Here is a tiny trained network, its code and every weight. The questions are about switching its units off for an input and a class, where a switched-off unit gives its printed mean instead of its output.

import numpy as np


def w(rows, s, z=0):
    codes = np.array(rows[::2]) - 128.0
    scale = np.full(codes.shape[1], s)
    scale[-1] = z or s
    return codes * scale


def norm(h):
    return h / np.sqrt((h * h).mean(-1, keepdims=True) + 1e-5)


def f(y):
    return y / 2 * (1 + np.tanh(0.7978845608 * (y + 0.044715 * y**3)))


def log_softmax(a):
    a = a - a.max(-1, keepdims=True)
    return a - np.log(np.exp(a).sum(-1, keepdims=True))


def net(x, mask):
    res = np.array(x, float).reshape(1, 8) / 4 @ E
    u = 0
    for l in range(4):
        y = f(norm(res) @ A[l][:, :-1].T + A[l][:, -1])
        res = res + np.where(mask[u : u + 5], y, B[l][:, -1]) @ B[l][:, :-1]
        u += 5
    return log_softmax(norm(res)[-1] @ U[:, :-1].T + U[:, -1])


A, B = {}, {}
E = w([
[153,180,66,122,62,110,116,86,73,199],'x0',
[124,161,136,172,163,84,130,103,162,120],'x1',
[125,151,160,82,72,145,171,118,107,116],'x2',
[99,98,143,75,233,175,224,108,164,160],'x3',
[122,146,100,167,123,125,148,158,83,167],'x4',
[83,53,86,156,158,214,120,1,89,83],'x5',
[177,126,181,153,92,123,146,96,66,51],'x6',
[87,159,152,34,54,138,139,120,141,117],'x7',
],0.0079)
A[0] = w([
[113,60,120,241,118,75,151,87,159,122,254],'0.n1',
[89,134,142,88,235,124,93,190,129,7,77],'0.n2',
[69,145,109,166,95,240,222,59,77,95,152],'0.n3',
[74,83,135,51,178,198,202,94,112,40,219],'0.n4',
[104,93,38,227,145,175,135,254,126,129,37],'0.n5',
],0.005,0.0014)
B[0] = w([
[46,105,129,94,9,224,142,239,167,148,184],'0.n1',
[33,35,219,66,69,2,136,138,185,125,173],'0.n2',
[140,107,157,106,149,138,193,116,75,75,221],'0.n3',
[36,150,150,175,155,181,159,155,88,99,255],'0.n4',
[149,48,112,151,61,146,70,48,171,154,168],'0.n5',
],0.0088,0.0043)
A[1] = w([
[142,145,113,161,97,2,111,170,147,146,141],'1.n1',
[142,128,181,135,177,94,72,170,171,150,130],'1.n2',
[121,97,175,185,82,62,82,99,175,56,33],'1.n3',
[113,30,171,92,177,139,151,75,125,229,91],'1.n4',
[180,80,88,200,154,130,116,153,151,169,3],'1.n5',
],0.0065,0.0018)
B[1] = w([
[148,93,168,122,43,182,94,15,103,136,253],'1.n1',
[54,58,121,185,176,47,186,175,91,103,189],'1.n2',
[183,172,201,167,159,82,191,155,81,166,201],'1.n3',
[172,200,141,116,177,140,154,118,100,185,216],'1.n4',
[136,109,120,115,26,196,65,97,254,150,160],'1.n5',
],0.0074,0.0033)
A[2] = w([
[145,147,183,93,182,137,88,173,209,92,3],'2.n1',
[148,174,56,112,173,178,176,110,173,175,71],'2.n2',
[129,135,179,144,110,135,139,135,121,122,226],'2.n3',
[145,139,120,111,120,135,106,86,118,94,40],'2.n4',
[181,253,127,34,44,92,15,139,53,47,150],'2.n5',
],0.0078,0.0017)
B[2] = w([
[169,85,81,152,164,94,107,136,147,124,142],'2.n1',
[92,251,194,139,136,126,104,113,86,169,163],'2.n2',
[152,107,111,49,116,111,104,148,107,71,177],'2.n3',
[84,53,112,123,99,79,196,155,166,167,129],'2.n4',
[129,204,75,63,88,41,151,89,105,118,254],'2.n5',
],0.014,0.0068)
A[3] = w([
[131,212,143,74,205,137,85,148,101,135,235],'3.n1',
[171,204,124,131,168,193,150,118,141,218,119],'3.n2',
[171,107,58,254,70,150,72,187,132,182,158],'3.n3',
[53,78,119,56,164,34,174,114,218,130,123],'3.n4',
[83,88,161,67,215,83,51,198,227,117,9],'3.n5',
],0.0071,0.0015)
B[3] = w([
[106,123,105,209,68,106,103,106,100,140,221],'3.n1',
[35,145,171,209,196,124,78,160,140,175,199],'3.n2',
[73,39,119,67,111,84,84,91,213,152,213],'3.n3',
[214,151,10,191,132,210,144,121,137,145,254],'3.n4',
[209,196,128,186,156,119,177,117,183,169,233],'3.n5',
],0.013,0.0039)
U = w([
[216,142,103,199,186,152,200,147,204,141,155],'0',
[203,76,221,106,117,61,91,194,111,72,4],'1',
[23,204,154,189,181,150,105,102,39,233,64],'2',
[103,35,116,97,76,107,2,84,232,173,181],'3',
[165,209,50,45,29,39,140,58,34,133,157],'4',
[78,55,163,74,145,243,201,95,30,49,174],'5',
],0.012,0.0024)

Each question gives the input, the list of numbers given to net, and the class t.
The units are the neurons (one row each of A and B). Each row of codes is followed by its name. A weight is (code - 128) times the scale printed after its matrix; where a second scale follows, it is the last column's (A, B and U).
mask holds one flag per neuron, layer by layer. A switched-off neuron (its flag False) gives its mean, the last column of its row in B, instead of its output. The means were averaged over made-up inputs and are rounded, as every weight is.
A unit's drop is (log p(t) with every unit on - log p(t) with that unit switched off) / (log p(t) with every unit on - log p(t) with every unit switched off).
The circuit of an input: a set's keep is (log p(t) with only the set's units on - log p(t) with every unit switched off) / (log p(t) with every unit on - log p(t) with every unit switched off). Starting from the 12 units with the biggest drops (on a tie, the unit counted first), units are removed one at a time, each time the one whose removal leaves the highest keep (on an exact tie, the one counted first), for as long as the keep stays at least 0.8.
units of the circuit, in order: the units of the circuit, biggest drop first
top k neurons: the k neurons with the biggest drops, biggest first
drop of u: that unit's drop, to one decimal
input [0,6,7,6,-1,-6,1,5], class 0: units of the circuit, in order -> [2.n5, 3.n4]
input [-4,1,-6,3,3,4,-5,5], class 0: units of the circuit, in order -> [3.n4]
input [7,-7,-5,3,-7,-1,-2,6], class 2: units of the circuit, in order -> [2.n2, 3.n2, 2.n3, 0.n2]
input [-2,-2,-5,3,8,-5,7,2], class 1: units of the circuit, in order -> [2.n5, 3.n4]
input [-7,0,-7,5,8,5,0,-8], class 3: units of the circuit, in order -> [0.n5, 1.n5]
input [6,3,2,3,-5,8,-1,-4], class 2: top 2 neurons -> [2.n2, 1.n4]
input [-4,1,1,2,-3,-1,5,5], class 0: top 4 neurons -> [1.n1, 3.n5, 0.n2, 3.n4]
input [0,-8,-5,-2,7,3,-5,1], class 3: top 2 neurons -> [0.n5, 3.n3]
input [3,0,-7,4,4,-4,8,0], class 3: top 2 neurons -> [0.n3, 1.n5]
input [-8,2,-5,-1,-7,-7,4,-3], class 0: top 2 neurons -> [3.n5, 3.n4]
input [3,2,7,3,5,0,3,-7], class 2: top 3 neurons -> [0.n2, 1.n1, 2.n5]
input [-8,2,-5,0,-7,8,-1,2], class 0: top 2 neurons -> [3.n5, 0.n2]
input [8,-4,-6,3,7,-5,-7,-7], class 3: top 3 neurons -> [3.n3, 0.n5, 1.n5]
input [-1,2,-5,6,-2,3,-5,-8], class 2: units of the circuit, in order -> [2.n2]
input [5,-1,4,-3,7,-7,-6,-6], class 3: top 2 neurons -> [3.n3, 0.n5]
input [4,-5,4,7,-1,0,5,6], class 5: top 2 neurons -> [0.n4, 2.n5]
input [-4,-7,6,-4,-8,-5,-7,-5], class 0: drop of 1.n2 -> 0.1
input [3,-7,-4,2,8,2,7,-8], class 3: drop of 3.n3 -> 0.2
input [2,1,5,4,5,-5,-7,8], class 2: drop of 3.n2 -> 0.2
input [-1,-8,-8,0,-8,-5,-1,5], class 0: top neuron -> [1.n2]
